Below are the code and all the weights of a small trained network. Each question names an input and a target symbol and asks about switching units off, where a switched-off unit gives its printed mean instead of its output.

import numpy as np


def w(rows, s, z=0):
    codes = np.array(rows[::2]) - 128.0
    scale = np.full(codes.shape[1], s)
    scale[-1] = z or s
    return codes * scale


def f(y):
    return np.maximum(y, 0)


def softmax(a):
    e = np.exp(a - a.max(-1, keepdims=True))
    return e / e.sum(-1, keepdims=True)


def log_softmax(a):
    a = a - a.max(-1, keepdims=True)
    return a - np.log(np.exp(a).sum(-1, keepdims=True))


def net(x, mask):
    ids = ['αβγδεηθλμξπστψω'.index(c) for c in x.split()]
    T = len(ids)
    res = E[ids] + P[:T]
    u = 0
    for l in range(3):
        r = res
        for j in range(2):
            rows = slice(4 * j, 4 * j + 4)
            q, k, v = (r @ M[l][rows].T for M in (Q, K, V))
            z = softmax(np.where(np.tri(T) > 0, q @ k.T / 4**0.5, -1e9)) @ v
            o = O[l][rows]
            res = res + np.where(mask[u + j], z, o[:, -1]) @ o[:, :-1]
        u += 2
        y = f(res @ A[l][:, :-1].T + A[l][:, -1])
        res = res + np.where(mask[u : u + 4], y, B[l][:, -1]) @ B[l][:, :-1]
        u += 4
    return log_softmax(res[-1] @ U[:, :-1].T + U[:, -1])


Q, K, V, O, A, B = {}, {}, {}, {}, {}, {}
E = w([
[124,86,150,156,48,214,156,191],'α',
[133,97,129,165,93,124,126,135],'β',
[113,50,156,152,137,125,143,183],'γ',
[76,109,118,179,57,126,103,125],'δ',
[115,111,130,201,114,148,100,146],'ε',
[125,108,159,182,132,123,96,167],'η',
[215,143,172,112,125,198,127,193],'θ',
[152,159,138,79,7,137,146,179],'λ',
[164,149,66,97,129,233,88,120],'μ',
[176,161,99,127,211,149,71,122],'ξ',
[97,49,68,148,147,154,37,64],'π',
[215,141,119,57,169,76,104,139],'σ',
[123,220,65,124,136,107,43,54],'τ',
[85,194,62,58,138,59,83,129],'ψ',
[135,248,147,107,69,94,64,203],'ω',
],0.018)
P = w([
[124,196,203,131,148,136,197,43],'0',
[113,161,84,219,116,111,185,142],'1',
[106,153,226,94,100,154,110,103],'2',
[178,127,64,176,79,83,113,173],'3',
[129,124,207,71,82,149,45,160],'4',
[231,116,27,156,52,50,56,205],'5',
[137,121,168,50,70,156,10,210],'6',
],0.012)
Q[0] = w([
[156,142,125,126,101,158,82,186],'L0H0',
[140,98,133,179,83,140,117,149],'L0H0',
[115,152,185,121,94,111,131,105],'L0H0',
[154,126,117,172,117,96,94,97],'L0H0',
[140,85,248,49,134,134,3,199],'L0H1',
[113,101,77,254,102,133,113,175],'L0H1',
[224,93,75,157,63,197,87,143],'L0H1',
[224,2,51,199,140,61,205,122],'L0H1',
],0.0095)
K[0] = w([
[125,126,137,101,137,115,26,161],'L0H0',
[190,126,129,129,102,156,78,129],'L0H0',
[112,150,129,117,148,169,131,114],'L0H0',
[100,153,118,96,111,150,130,171],'L0H0',
[151,98,159,8,97,40,65,192],'L0H1',
[157,148,126,128,85,192,114,191],'L0H1',
[153,83,127,108,108,194,35,136],'L0H1',
[168,76,150,171,117,178,201,97],'L0H1',
],0.012)
V[0] = w([
[128,130,92,75,151,159,38,97],'L0H0',
[118,93,114,109,148,37,126,51],'L0H0',
[93,144,161,47,105,181,153,170],'L0H0',
[169,70,181,102,215,127,71,102],'L0H0',
[172,84,151,54,82,2,220,98],'L0H1',
[114,128,115,113,54,164,197,129],'L0H1',
[181,98,156,125,141,145,132,116],'L0H1',
[227,60,168,207,102,144,165,44],'L0H1',
],0.0039)
O[0] = w([
[120,74,230,86,91,220,164,90,190],'L0H0',
[30,116,150,117,217,74,184,15,37],'L0H0',
[122,181,43,101,79,164,174,158,154],'L0H0',
[39,184,151,158,123,135,210,134,82],'L0H0',
[175,1,250,80,136,145,187,109,1],'L0H1',
[115,240,14,45,98,83,212,145,149],'L0H1',
[126,143,63,110,208,126,141,145,118],'L0H1',
[52,218,45,198,203,132,178,214,70],'L0H1',
],0.0033,0.0032)
A[0] = w([
[123,221,167,107,162,174,155,108,14],'L0N0',
[160,102,109,144,214,179,171,146,86],'L0N1',
[151,130,32,194,129,65,242,183,170],'L0N2',
[36,49,101,87,172,85,183,254,251],'L0N3',
],0.0071,0.0024)
B[0] = w([
[89,46,162,138,116,141,78,182,167],'L0N0',
[73,143,141,58,96,127,98,125,145],'L0N1',
[254,56,147,91,122,98,141,95,252],'L0N2',
[119,223,91,143,26,113,113,57,175],'L0N3',
],0.0081,0.0047)
Q[1] = w([
[157,112,144,156,128,136,163,135],'L1H0',
[83,99,122,68,100,86,159,109],'L1H0',
[163,145,151,118,88,126,133,126],'L1H0',
[90,101,142,70,114,107,100,184],'L1H0',
[172,102,104,146,148,80,129,67],'L1H1',
[175,94,65,156,95,95,186,104],'L1H1',
[150,121,193,73,69,169,56,31],'L1H1',
[4,123,172,68,211,136,188,76],'L1H1',
],0.012)
K[1] = w([
[157,135,125,168,104,101,142,138],'L1H0',
[97,127,171,98,85,102,179,118],'L1H0',
[131,86,145,146,119,149,121,197],'L1H0',
[102,105,198,155,153,149,121,143],'L1H0',
[106,214,95,92,50,186,208,201],'L1H1',
[193,199,130,140,117,203,188,174],'L1H1',
[126,151,112,60,126,40,4,126],'L1H1',
[57,131,166,191,229,34,240,36],'L1H1',
],0.011)
V[1] = w([
[165,188,135,175,139,126,119,155],'L1H0',
[122,92,144,86,85,144,162,99],'L1H0',
[163,81,161,182,135,145,162,138],'L1H0',
[55,181,195,105,121,104,156,136],'L1H0',
[75,53,129,75,110,1,164,131],'L1H1',
[86,3,29,98,110,196,103,21],'L1H1',
[90,27,104,197,122,195,140,99],'L1H1',
[107,208,86,58,109,132,154,69],'L1H1',
],0.0064)
O[1] = w([
[53,130,126,112,134,110,162,135,162],'L1H0',
[148,171,112,135,150,196,101,140,137],'L1H0',
[129,77,53,107,162,184,148,115,126],'L1H0',
[218,144,192,242,139,212,110,139,53],'L1H0',
[207,36,164,212,70,56,114,50,3],'L1H1',
[9,56,7,9,56,5,173,101,123],'L1H1',
[66,111,2,108,138,52,183,130,48],'L1H1',
[107,185,183,88,120,61,158,82,153],'L1H1',
],0.0056,0.0059)
A[1] = w([
[103,79,75,124,157,160,92,61,150],'L1N0',
[97,29,102,254,155,121,110,109,2],'L1N1',
[138,114,223,128,132,201,78,109,51],'L1N2',
[121,200,134,41,139,147,106,106,66],'L1N3',
],0.0078,0.0067)
B[1] = w([
[182,197,178,103,128,88,164,163,176],'L1N0',
[10,46,212,178,125,118,99,254,138],'L1N1',
[41,79,70,67,90,12,163,122,254],'L1N2',
[133,34,163,172,109,71,105,108,222],'L1N3',
],0.0084,0.0091)
Q[2] = w([
[110,152,173,104,176,135,155,41],'L2H0',
[165,168,178,102,151,116,150,149],'L2H0',
[51,116,174,7,86,145,68,89],'L2H0',
[147,72,165,124,134,202,142,128],'L2H0',
[124,117,196,73,78,111,99,143],'L2H1',
[107,110,180,77,177,143,152,54],'L2H1',
[202,119,144,188,116,74,110,114],'L2H1',
[117,94,133,172,141,111,119,84],'L2H1',
],0.016)
K[2] = w([
[124,235,170,150,160,52,193,138],'L2H0',
[104,160,104,175,152,116,130,79],'L2H0',
[153,179,144,79,140,69,44,138],'L2H0',
[139,98,155,151,142,84,132,120],'L2H0',
[160,132,119,91,123,88,6,127],'L2H1',
[124,168,132,167,161,100,110,41],'L2H1',
[150,166,153,116,44,137,147,176],'L2H1',
[117,147,148,155,106,113,165,151],'L2H1',
],0.016)
V[2] = w([
[97,185,148,182,48,122,127,219],'L2H0',
[111,163,141,130,110,92,103,160],'L2H0',
[125,166,131,65,115,150,154,110],'L2H0',
[65,154,57,135,110,175,34,59],'L2H0',
[163,39,135,80,85,201,198,171],'L2H1',
[114,101,148,196,200,79,140,180],'L2H1',
[132,58,48,209,98,125,75,52],'L2H1',
[116,173,118,162,2,170,135,68],'L2H1',
],0.0095)
O[2] = w([
[66,217,146,129,202,47,122,110,254],'L2H0',
[89,137,112,181,145,106,146,86,254],'L2H0',
[70,125,117,117,81,204,206,141,162],'L2H0',
[95,180,121,142,77,204,97,54,160],'L2H0',
[98,131,181,233,92,91,255,170,134],'L2H1',
[124,156,109,170,136,65,40,132,15],'L2H1',
[102,168,115,111,247,119,123,42,90],'L2H1',
[138,176,186,46,149,94,175,104,158],'L2H1',
],0.0098,0.0067)
A[2] = w([
[101,94,175,153,126,194,81,122,81],'L2N0',
[214,161,62,171,249,190,154,132,209],'L2N1',
[110,91,129,187,105,92,157,194,45],'L2N2',
[178,138,208,178,181,171,136,126,254],'L2N3',
],0.013,0.0057)
B[2] = w([
[180,130,169,74,142,94,146,176,167],'L2N0',
[87,71,149,24,109,248,156,120,152],'L2N1',
[134,134,106,115,194,150,150,108,249],'L2N2',
[172,117,79,239,120,129,101,90,167],'L2N3',
],0.017,0.013)
U = w([
[167,177,95,138,130,179,120,143,134],'α',
[128,67,161,162,91,174,115,84,197],'β',
[171,104,156,171,66,86,152,102,206],'γ',
[98,184,170,160,109,168,118,63,189],'δ',
[61,107,185,169,130,191,95,109,240],'ε',
[85,117,141,169,128,143,85,142,250],'η',
[88,143,140,111,164,168,123,161,85],'θ',
[157,164,146,84,124,102,194,118,3],'λ',
[75,107,255,115,112,212,146,156,206],'μ',
[201,157,113,113,86,108,96,197,215],'ξ',
[103,123,7,107,51,104,144,119,180],'π',
[146,33,112,95,126,98,151,124,34],'σ',
[194,181,117,53,134,147,127,103,2],'τ',
[143,19,181,98,54,66,163,17,19],'ψ',
[80,106,148,113,125,55,142,121,40],'ω',
],0.0069,0.0058)

Each question gives the input, a string of symbols that net reads in full, and the target symbol t.
The units are the heads (4 rows each of Q, K, V and O) and the neurons (one row each of A and B). Each row of codes is followed by its name. A weight is (code - 128) times the scale printed after its matrix; where a second scale follows, it is the last column's (O, A, B and U).
mask holds one flag per unit, layer by layer, with each layer's heads first. A switched-off unit (its flag False) gives its mean, the last column of its rows in O or B, instead of its output. The means were averaged over made-up inputs and are rounded, as every weight is.
A unit's drop is (log p(t) with every unit on - log p(t) with that unit switched off) / (log p(t) with every unit on - log p(t) with every unit switched off).
The circuit of an input: a set's keep is (log p(t) with only the set's units on - log p(t) with every unit switched off) / (log p(t) with every unit on - log p(t) with every unit switched off). Starting from the 12 units with the biggest drops (on a tie, the unit counted first), units are removed one at a time, each time the one whose removal leaves the highest keep (on an exact tie, the one counted first), for as long as the keep stays at least 0.8.
units of the circuit, in order: the units of the circuit, biggest drop first
top k neurons: the k neurons with the biggest drops, biggest first
k most important neurons of layer l: the k neurons of layer l with the biggest drops, biggest first
which heads matter: for each layer, one digit per head in row order, 1 if its drop is at least 0.15 and else 0, layers parted by /
input μ ψ δ σ α γ, target λ: units of the circuit, in order	[L2H1, L2N2]
input ξ β θ ψ ψ η, target α: units of the circuit, in order	[L2N2, L2H1, L1H1]
input ω δ μ π μ μ δ, target μ: which heads matter	00 / 00 / 11
input ε μ ξ γ, target π: which heads matter	00 / 01 / 00
input θ α λ σ λ, target σ: which heads matter	00 / 00 / 10
input ξ ω η δ τ ξ μ, target τ: units of the circuit, in order	[L2H1, L2N0, L2H0]
input π μ ω β, target ξ: units of the circuit, in order	[L2H1, L1H1]
input ψ π ω ε, target ξ: top neuron	[L0N2]
input γ ψ θ τ, target α: units of the circuit, in order	[L2H1, L2N2, L1H1, L0N0]
input μ λ τ η, target γ: top 3 neurons	[L2N3, L1N2, L0N2]
input μ δ ω ψ μ λ, target γ: units of the circuit, in order	[L1H1, L2H1, L2N3, L1N2]
input π β δ, target π: units of the circuit, in order	[L1H1, L0N2]
input δ σ ψ β, target σ: units of the circuit, in order	[L0N2, L2H0, L2N2]
input β δ δ μ ε μ γ, target μ: top neuron	[L1N2]
input γ δ β η ψ ξ α, target ψ: units of the circuit, in order	[L0H1, L1H1, L1N2]
input δ λ μ α, target λ: top 2 neurons	[L0N2, L2N2]
input λ τ λ, target τ: which heads matter	00 / 00 / 01
input μ δ η ψ τ, target ψ: units of the circuit, in order	[L0H1, L1H1, L1N3]
input τ δ α α α ψ σ, target ψ: units of the circuit, in order	[L1N2, L1H1, L0H1]
input ω ξ μ ξ α, target ξ: which heads matter	00 / 00 / 01
input ω δ θ μ δ σ, target π: units of the circuit, in order	[L1H1]
input α ψ μ λ λ, target μ: top 2 neurons	[L0N2, L2N3]
input γ λ δ γ δ, target δ: which heads matter	00 / 00 / 11
input σ α δ λ δ, target λ: top 3 neurons	[L0N2, L2N2, L1N3]
input π μ λ, target π: units of the circuit, in order	[L0N2, L1H1]
input μ ω ξ, target ω: units of the circuit, in order	[L2H0, L1N2, L1H1]
input π ψ λ γ, target γ: units of the circuit, in order	[L1H1, L2N3, L2H1]
input μ μ γ δ θ, target θ: most important neuron of layer 2	[L2N2]
input δ σ ψ ψ λ λ, target γ: top 3 neurons	[L2N3, L0N2, L1N0]
input γ η μ η δ β α, target δ: 2 most important neurons of layer 0	[L0N2, L0N3]
